cols: U Y G C
ditif: [27 20 39 -18]
pilos: [-6 -37 -97 15]
rom: [3 -62 -23 45]
gaka: [-63 -21 30 31]
dabu: [-23 -62 3 -5]
kozeg: [-23 -62 3 -119]
find: [-23 -62 3 -119]
kozeg
find: [-23 -62 3 -5]
dabu
find: [3 -62 -23 45]
rom
back: [39 20 27]
ditif

cols: P S W J K
tada: [-118 -36 10 -52 -83]
ditif: [9 -34 35 -75 -92]
gaka: [62 -60 10 -52 -83]
dabu: [-39 67 -14 48 77]
rom: [33 0 -66 97 45]
Zadu: [8 -51 53 -97 60]
kozeg: [9 -34 49 -75 -92]
pilos: [-99 4 57 -51 28]
belap: [-29 26 68 -53 -48]
lef: [-29 90 8 82 -12]
san: [-24 -15 -70 69 65]
piz: [15 -44 42 -98 46]
find: [-118 -36 10 -52 -83]
tada
back: [-53 68 26]
belap
back: [-48 -53 68]
belap
find: [33 0 -66 97 45]
rom
find: [62 -60 10 -52 -83]
gaka
back: [46 -98]
piz
find: [9 -34 35 -75 -92]
ditif

cols: E B Z V T
lef: [-76 -34 -97 42 63]
rom: [10 3 -10 -8 -1]
san: [30 6 -3 -14 -17]
pilos: [-28 -12 -6 22 14]
gaka: [-33 -2 2 23 31]
col: [-6 2]
Z
find: [30 6 -3 -14 -17]
san
back: [-17 -14 -3 6]
san
col: [10 30]
E
col: [22 23]
V
find: [10 3 -10 -8 -1]
rom
col: [-12 -2]
B

cols: H R A N X Q D
belap: [23 -11 -105 1 -40 1 24]
rom: [45 -13 43 -17 -33 38 -40]
tada: [40 -63 25 25 -8 -31 -33]
Zadu: [-45 26 -41 -51 -5 23 88]
san: [-36 -22 76 9 -1 -9 -30]
lef: [-46 78 -49 -34 20 15 51]
gaka: [-84 62 -34 -15 31 31 73]
ditif: [-7 -70 -23 3 -1 -1 7]
piz: [-18 4 -9 -39 15 29 26]
pilos: [15 -36 47 37 9 15 0]
col: [-9 15 31]
Q
find: [23 -11 -105 1 -40 1 24]
belap

cols: nog Doru matel bes dofe vof bemi
gaka: [35 21 -51 75 86 111 91]
san: [-72 -64 20 -4 -114 81 -74]
dabu: [74 -20 40 -105 -74 81 -114]
rom: [-72 -64 20 -4 6 81 -74]
back: [111 86]
gaka
find: [74 -20 40 -105 -74 81 -114]
dabu
find: [-72 -64 20 -4 -114 81 -74]
san
col: [111 81]
vof
col: [21 -64]
Doru

cols: roge bape todet mifiv giz bez Pepi Mita Kasik
kozeg: [-3 32 39 -55 0 -69 -2 39 30]
rom: [-3 102 39 -55 0 -113 68 73 27]
lef: [-3 32 39 -55 0 -113 68 73 27]
col: [39 73]
Mita
find: [-3 32 39 -55 0 -113 68 73 27]
lef

cols: Buz Posu vugu Zarov Soso kasob lipi
piz: [74 -40 22 -13 17 36 -15]
gaka: [5 5 -5 8 -4 12 -29]
dabu: [-40 19 -10 -13 41 19 -11]
Zadu: [-6 -3 8 -24 5 0 -9]
tada: [-7 26 -15 44 -31 33 -14]
san: [-5 5 5 8 18 0 -1]
pilos: [-5 -32 13 -23 18 -16 -1]
lef: [-84 100 -37 41 -20 51 -24]
rom: [-21 -2 -11 -6 23 -37 15]
kozeg: [-34 17 -38 43 -36 8 -18]
back: [8 -5 5 5]
gaka
find: [-5 5 5 8 18 0 -1]
san
col: [-4 41 5 -31 18]
Soso
find: [-7 26 -15 44 -31 33 -14]
tada
back: [-18 8 -36]
kozeg

cols: Mone fiv tetik sab
gaka: [27 62 -50 72]
belap: [62 -50 27 72]
rom: [27 -50 27 72]
back: [27 -50 62]
belap
find: [62 -50 27 72]
belap
back: [-50 62 27]
gaka
find: [27 -50 27 72]
rom
col: [-50 -50]
fiv

cols: sok kidon zuzum Sed
dabu: [-90 32 3 45]
lef: [-12 -5 8 -11]
Zadu: [7 26 52 40]
kozeg: [-29 49 6 37]
col: [45 -11 40]
Sed
find: [-29 49 6 37]
kozeg

